Below is a small trained network, with its code and all its weights. Each question gives an input and a target symbol and asks what happens when units are switched off, that is, made to give their printed mean instead of their output.

import numpy as np


def w(rows, s, z=0):
    codes = np.array(rows[::2]) - 128.0
    scale = np.full(codes.shape[1], s)
    scale[-1] = z or s
    return codes * scale


def norm(h):
    return h / np.sqrt((h * h).mean(-1, keepdims=True) + 1e-5)


def f(y):
    return y / 2 * (1 + np.tanh(0.7978845608 * (y + 0.044715 * y**3)))


def softmax(a):
    e = np.exp(a - a.max(-1, keepdims=True))
    return e / e.sum(-1, keepdims=True)


def log_softmax(a):
    a = a - a.max(-1, keepdims=True)
    return a - np.log(np.exp(a).sum(-1, keepdims=True))


def net(x, mask):
    ids = ['θλμστω'.index(c) for c in x.split()]
    T = len(ids)
    res = E[ids] + P[:T]
    r = norm(res)
    for j in range(2):
        rows = slice(4 * j, 4 * j + 4)
        q, k, v = (r @ M[0][rows].T for M in (Q, K, V))
        z = softmax(np.where(np.tri(T) > 0, q @ k.T / 4**0.5, -1e9)) @ v
        o = O[0][rows]
        res = res + np.where(mask[j], z, o[:, -1]) @ o[:, :-1]
    y = f(norm(res) @ A[0][:, :-1].T + A[0][:, -1])
    res = res + np.where(mask[2:6], y, B[0][:, -1]) @ B[0][:, :-1]
    return log_softmax(norm(res)[-1] @ U[:, :-1].T + U[:, -1])


Q, K, V, O, A, B = {}, {}, {}, {}, {}, {}
E = w([
[141,104,113],'θ',
[144,94,109],'λ',
[141,98,126],'μ',
[253,195,197],'σ',
[144,98,120],'τ',
[142,109,124],'ω',
],0.0054)
P = w([
[109,175,144],'0',
[163,22,136],'1',
[188,27,126],'2',
[202,30,139],'3',
[208,44,137],'4',
[222,36,132],'5',
[235,50,133],'6',
[240,49,130],'7',
[246,49,123],'8',
[253,56,120],'9',
],0.0034)
Q[0] = w([
[78,195,91],'h0',
[72,146,207],'h0',
[70,221,198],'h0',
[94,214,188],'h0',
[56,231,161],'h1',
[51,177,163],'h1',
[22,235,140],'h1',
[148,76,255],'h1',
],0.0055)
K[0] = w([
[158,63,110],'h0',
[164,154,102],'h0',
[193,42,33],'h0',
[194,78,51],'h0',
[207,48,205],'h1',
[194,70,149],'h1',
[255,5,216],'h1',
[125,76,44],'h1',
],0.0051)
V[0] = w([
[221,112,99],'h0',
[207,111,103],'h0',
[153,179,138],'h0',
[51,162,139],'h0',
[169,135,254],'h1',
[91,233,25],'h1',
[144,65,254],'h1',
[7,225,149],'h1',
],0.0039)
O[0] = w([
[26,113,80,200],'h0',
[47,113,88,191],'h0',
[131,22,122,129],'h0',
[228,119,161,57],'h0',
[103,76,252,162],'h1',
[216,89,39,51],'h1',
[79,117,234,173],'h1',
[249,139,130,2],'h1',
],0.0032,0.0047)
A[0] = w([
[239,95,238,201],'n0',
[112,2,92,254],'n1',
[58,112,171,215],'n2',
[51,166,188,132],'n3',
],0.0049,0.0027)
B[0] = w([
[176,254,137,164],'n0',
[156,217,167,255],'n1',
[213,144,97,202],'n2',
[169,10,59,154],'n3',
],0.0046,0.0061)
U = w([
[225,112,32,136],'θ',
[77,128,24,187],'λ',
[2,13,204,179],'μ',
[223,228,219,197],'σ',
[134,147,223,47],'τ',
[155,85,223,6],'ω',
],0.0051,0.0025)

Each question gives the input, a string of symbols that net reads in full, and the target symbol t.
The units are the heads (4 rows each of Q, K, V and O) and the neurons (one row each of A and B). Each row of codes is followed by its name. A weight is (code - 128) times the scale printed after its matrix; where a second scale follows, it is the last column's (O, A, B and U).
mask holds one flag per unit, heads first, then neurons. A switched-off unit (its flag False) gives its mean, the last column of its rows in O or B, instead of its output. The means were averaged over made-up inputs and are rounded, as every weight is.
A unit's drop is (log p(t) with every unit on - log p(t) with that unit switched off) / (log p(t) with every unit on - log p(t) with every unit switched off).
The circuit of an input: a set's keep is (log p(t) with only the set's units on - log p(t) with every unit switched off) / (log p(t) with every unit on - log p(t) with every unit switched off). Starting from all 6 units, units are removed one at a time, each time the one whose removal leaves the highest keep (on an exact tie, the one counted first), for as long as the keep stays at least 0.8.
units of the circuit, in order: the units of the circuit, biggest drop first
k most important neurons: the k neurons with the biggest drops, biggest first
which heads matter: for each layer, one digit per head in row order, 1 if its drop is at least 0.15 and else 0, layers parted by /
drop when u is switched off: that unit's drop, to one decimal
input λ θ τ τ τ τ τ λ τ, target λ: which heads matter : 11
input θ σ θ θ, target θ: which heads matter : 01
input λ σ τ σ σ ω λ τ λ, target λ: 2 most important neurons : (n0, n1)
input λ τ θ θ τ ω τ τ λ ω, target λ: which heads matter : 11
input ω θ τ μ, target σ: which heads matter : 00
input λ λ τ τ, target λ: which heads matter : 01
input λ λ τ μ θ θ θ, target λ: units of the circuit, in order : (h1, h0)
input λ λ ω λ μ λ μ, target λ: units of the circuit, in order : (h1, h0)
input μ ω μ, target σ: which heads matter : 10
input λ μ ω τ ω, target λ: which heads matter : 01
input τ τ λ τ σ τ θ μ, target μ: which heads matter : 11
input ω θ ω, target σ: which heads matter : 00
input θ θ μ ω σ τ, target θ: drop when h1 is switched off : 1.4
input τ τ ω λ τ θ, target μ: drop when h0 is switched off : 0.1
input θ ω σ ω, target θ: drop when h1 is switched off : 0.9
input ω ω ω, target σ: drop when n0 is switched off : 0.1
